Below are the code and all the weights of a small trained network. Each question names an input and a class and asks about switching units off, where a switched-off unit gives its printed mean instead of its output.

import numpy as np


def w(rows, s, z=0):
    codes = np.array(rows[::2]) - 128.0
    scale = np.full(codes.shape[1], s)
    scale[-1] = z or s
    return codes * scale


def f(y):
    return y / 2 * (1 + np.tanh(0.7978845608 * (y + 0.044715 * y**3)))


def log_softmax(a):
    a = a - a.max(-1, keepdims=True)
    return a - np.log(np.exp(a).sum(-1, keepdims=True))


def net(x, mask):
    res = np.array(x, float).reshape(1, 8) / 4 @ E
    y = f(res @ A[0][:, :-1].T + A[0][:, -1])
    res = res + np.where(mask, y, B[0][:, -1]) @ B[0][:, :-1]
    return log_softmax(res[-1] @ U[:, :-1].T + U[:, -1])


A, B = {}, {}
E = w([
[126,175,142,46,130,70,56,189,147,104],'x0',
[159,54,109,221,228,52,100,130,122,40],'x1',
[50,168,94,135,46,70,174,137,49,88],'x2',
[139,138,83,132,107,109,117,134,141,178],'x3',
[205,155,160,153,162,108,200,255,103,179],'x4',
[139,121,102,132,120,143,132,171,152,117],'x5',
[121,113,129,122,143,142,138,148,129,111],'x6',
[111,61,177,120,105,56,190,168,218,151],'x7',
],0.0078)
A[0] = w([
[98,110,102,154,180,102,124,153,123,108,33],'neuron 0',
[80,66,174,104,105,81,151,148,198,191,135],'neuron 1',
[133,202,64,143,155,167,103,93,98,153,198],'neuron 2',
[102,67,167,115,89,80,163,93,169,156,67],'neuron 3',
[95,93,128,118,89,123,90,92,194,90,96],'neuron 4',
[96,92,48,85,122,131,142,46,154,108,93],'neuron 5',
[210,120,191,99,200,169,100,66,140,199,190],'neuron 6',
[94,78,83,169,49,113,156,145,84,127,190],'neuron 7',
[110,95,117,142,166,107,128,149,131,114,2],'neuron 8',
[142,160,118,165,111,190,80,146,108,108,50],'neuron 9',
[173,93,86,195,131,82,160,97,145,89,65],'neuron 10',
[176,129,136,203,129,147,223,90,110,179,215],'neuron 11',
[130,125,105,136,96,95,183,72,65,100,156],'neuron 12',
[94,154,96,94,106,85,179,141,50,66,106],'neuron 13',
[154,189,133,2,166,30,91,167,111,107,181],'neuron 14',
[103,114,145,84,125,95,194,115,178,141,57],'neuron 15',
[62,123,102,114,123,126,98,106,156,93,59],'neuron 16',
[110,127,116,198,225,91,79,144,82,110,82],'neuron 17',
[147,159,163,97,187,122,179,172,103,180,86],'neuron 18',
[154,163,92,155,113,202,72,132,123,84,81],'neuron 19',
[99,187,178,102,80,246,193,127,153,200,97],'neuron 20',
[94,174,131,134,108,86,155,157,52,132,153],'neuron 21',
[117,148,113,36,127,174,172,130,121,119,58],'neuron 22',
[135,161,69,81,170,142,111,124,41,139,40],'neuron 23',
[127,120,145,185,151,79,83,140,120,106,30],'neuron 24',
[115,112,156,128,182,209,70,159,143,161,60],'neuron 25',
[159,119,90,135,133,156,110,153,165,108,158],'neuron 26',
[188,164,137,155,144,85,165,183,83,125,110],'neuron 27',
[152,199,144,124,178,172,126,73,70,123,84],'neuron 28',
],0.0094,0.0043)
B[0] = w([
[183,133,110,169,54,124,92,120,89,186,147],'neuron 0',
[183,129,112,162,142,49,200,146,75,45,203],'neuron 1',
[173,106,179,96,197,73,212,141,81,112,217],'neuron 2',
[196,165,141,169,200,80,187,204,27,53,168],'neuron 3',
[47,136,169,166,222,105,149,162,65,216,182],'neuron 4',
[51,103,226,89,168,181,121,221,157,245,195],'neuron 5',
[189,182,172,218,135,171,155,59,203,153,235],'neuron 6',
[135,118,185,128,120,141,137,95,211,52,197],'neuron 7',
[193,174,81,127,54,98,65,175,85,146,132],'neuron 8',
[112,181,164,152,120,44,162,173,80,55,151],'neuron 9',
[200,93,115,46,67,175,76,83,50,141,170],'neuron 10',
[30,92,89,92,232,181,137,63,132,87,216],'neuron 11',
[79,197,99,139,111,132,173,88,177,135,187],'neuron 12',
[195,254,191,186,88,153,124,36,200,115,201],'neuron 13',
[69,90,57,67,223,231,173,10,131,45,251],'neuron 14',
[191,127,109,190,68,62,122,192,42,80,155],'neuron 15',
[69,112,184,220,102,133,80,160,128,176,168],'neuron 16',
[146,58,138,125,35,144,72,54,125,164,205],'neuron 17',
[71,54,218,132,178,155,44,184,120,207,187],'neuron 18',
[83,171,146,122,166,83,202,162,92,156,176],'neuron 19',
[176,36,120,107,70,140,52,32,81,141,254],'neuron 20',
[130,142,190,176,114,169,74,144,220,103,196],'neuron 21',
[162,75,111,132,27,58,58,42,101,158,163],'neuron 22',
[204,158,171,202,115,26,187,191,58,67,170],'neuron 23',
[185,83,56,104,28,104,51,94,75,165,158],'neuron 24',
[202,183,174,206,101,88,147,103,168,140,167],'neuron 25',
[142,119,156,106,131,119,152,92,179,81,155],'neuron 26',
[22,101,196,165,168,151,82,176,116,168,198],'neuron 27',
[163,148,104,140,199,86,187,221,44,141,183],'neuron 28',
],0.006,0.0094)
U = w([
[162,124,124,164,143,37,157,186,69,113,43],'0',
[155,75,110,97,49,114,39,98,90,179,19],'1',
[152,164,152,179,116,114,112,117,254,147,76],'2',
[101,90,140,114,154,108,112,115,145,130,247],'3',
[33,94,177,142,156,126,63,194,130,209,3],'4',
[108,95,122,111,151,127,122,115,143,119,222],'5',
[83,79,68,71,185,156,152,93,145,100,130],'6',
],0.0095,0.0048)

Each question gives the input, the list of numbers given to net, and the class t.
The units are the neurons (one row each of A and B). Each row of codes is followed by its name. A weight is (code - 128) times the scale printed after its matrix; where a second scale follows, it is the last column's (A, B and U).
mask holds one flag per neuron, in row order. A switched-off neuron (its flag False) gives its mean, the last column of its row in B, instead of its output. The means were averaged over made-up inputs and are rounded, as every weight is.
A unit's drop is (log p(t) with every unit on - log p(t) with that unit switched off) / (log p(t) with every unit on - log p(t) with every unit switched off).
The circuit of an input: a set's keep is (log p(t) with only the set's units on - log p(t) with every unit switched off) / (log p(t) with every unit on - log p(t) with every unit switched off). Starting from the 12 units with the biggest drops (on a tie, the unit counted first), units are removed one at a time, each time the one whose removal leaves the highest keep (on an exact tie, the one counted first), for as long as the keep stays at least 0.8.
circuit, biggest first: the units of the circuit, biggest drop first
unit that matters most: the unit with the biggest drop
k most important neurons: the k neurons with the biggest drops, biggest first
input [8,4,-8,-4,-3,3,-1,-2], class 2: circuit, biggest first => [neuron 6]
input [2,8,-2,0,8,6,5,-5], class 1: circuit, biggest first => [neuron 17; neuron 24]
input [6,-1,5,-5,-7,2,-1,-4], class 4: circuit, biggest first => [neuron 16; neuron 5]
input [-3,-2,-7,5,-4,6,6,-7], class 0: circuit, biggest first => [neuron 2; neuron 28; neuron 9; neuron 14]
input [4,7,-2,8,-2,-7,1,-3], class 1: circuit, biggest first => [neuron 17; neuron 24]
input [5,-5,6,7,3,-5,0,-5], class 2: 3 most important neurons => [neuron 13; neuron 21; neuron 11]
input [-3,-7,7,1,4,1,1,7], class 0: 3 most important neurons => [neuron 1; neuron 3; neuron 15]
input [1,-4,3,-6,-8,1,4,-4], class 4: circuit, biggest first => [neuron 5; neuron 16]
input [4,1,2,-3,7,7,-3,-5], class 4: 2 most important neurons => [neuron 27; neuron 18]
input [4,8,2,-5,5,6,1,-7], class 1: 2 most important neurons => [neuron 17; neuron 24]
input [-8,-4,8,-3,-3,7,-5,-5], class 2: 2 most important neurons => [neuron 13; neuron 14]
input [-5,0,-3,4,-3,-8,1,8], class 0: circuit, biggest first => [neuron 3; neuron 1]
input [6,6,5,8,4,0,5,-3], class 1: 2 most important neurons => [neuron 17; neuron 24]
input [8,4,0,8,0,1,-6,-3], class 6: circuit, biggest first => [neuron 14]
input [-5,-4,-7,-1,-7,4,-8,8], class 0: 3 most important neurons => [neuron 3; neuron 1; neuron 15]
input [-5,-5,1,5,-2,4,4,2], class 1: 2 most important neurons => [neuron 20; neuron 14]
input [1,5,-6,4,-7,-7,1,4], class 4: circuit, biggest first => [neuron 4; neuron 5]
input [2,-1,5,-4,-2,-2,5,-4], class 2: circuit, biggest first => [neuron 13; neuron 21]
input [-4,3,2,3,-7,-5,-3,4], class 4: circuit, biggest first => [neuron 5; neuron 4]
input [6,-7,1,5,3,-3,0,3], class 1: 2 most important neurons => [neuron 20; neuron 22]
input [-5,-6,3,0,3,0,0,-2], class 1: unit that matters most => neuron 20
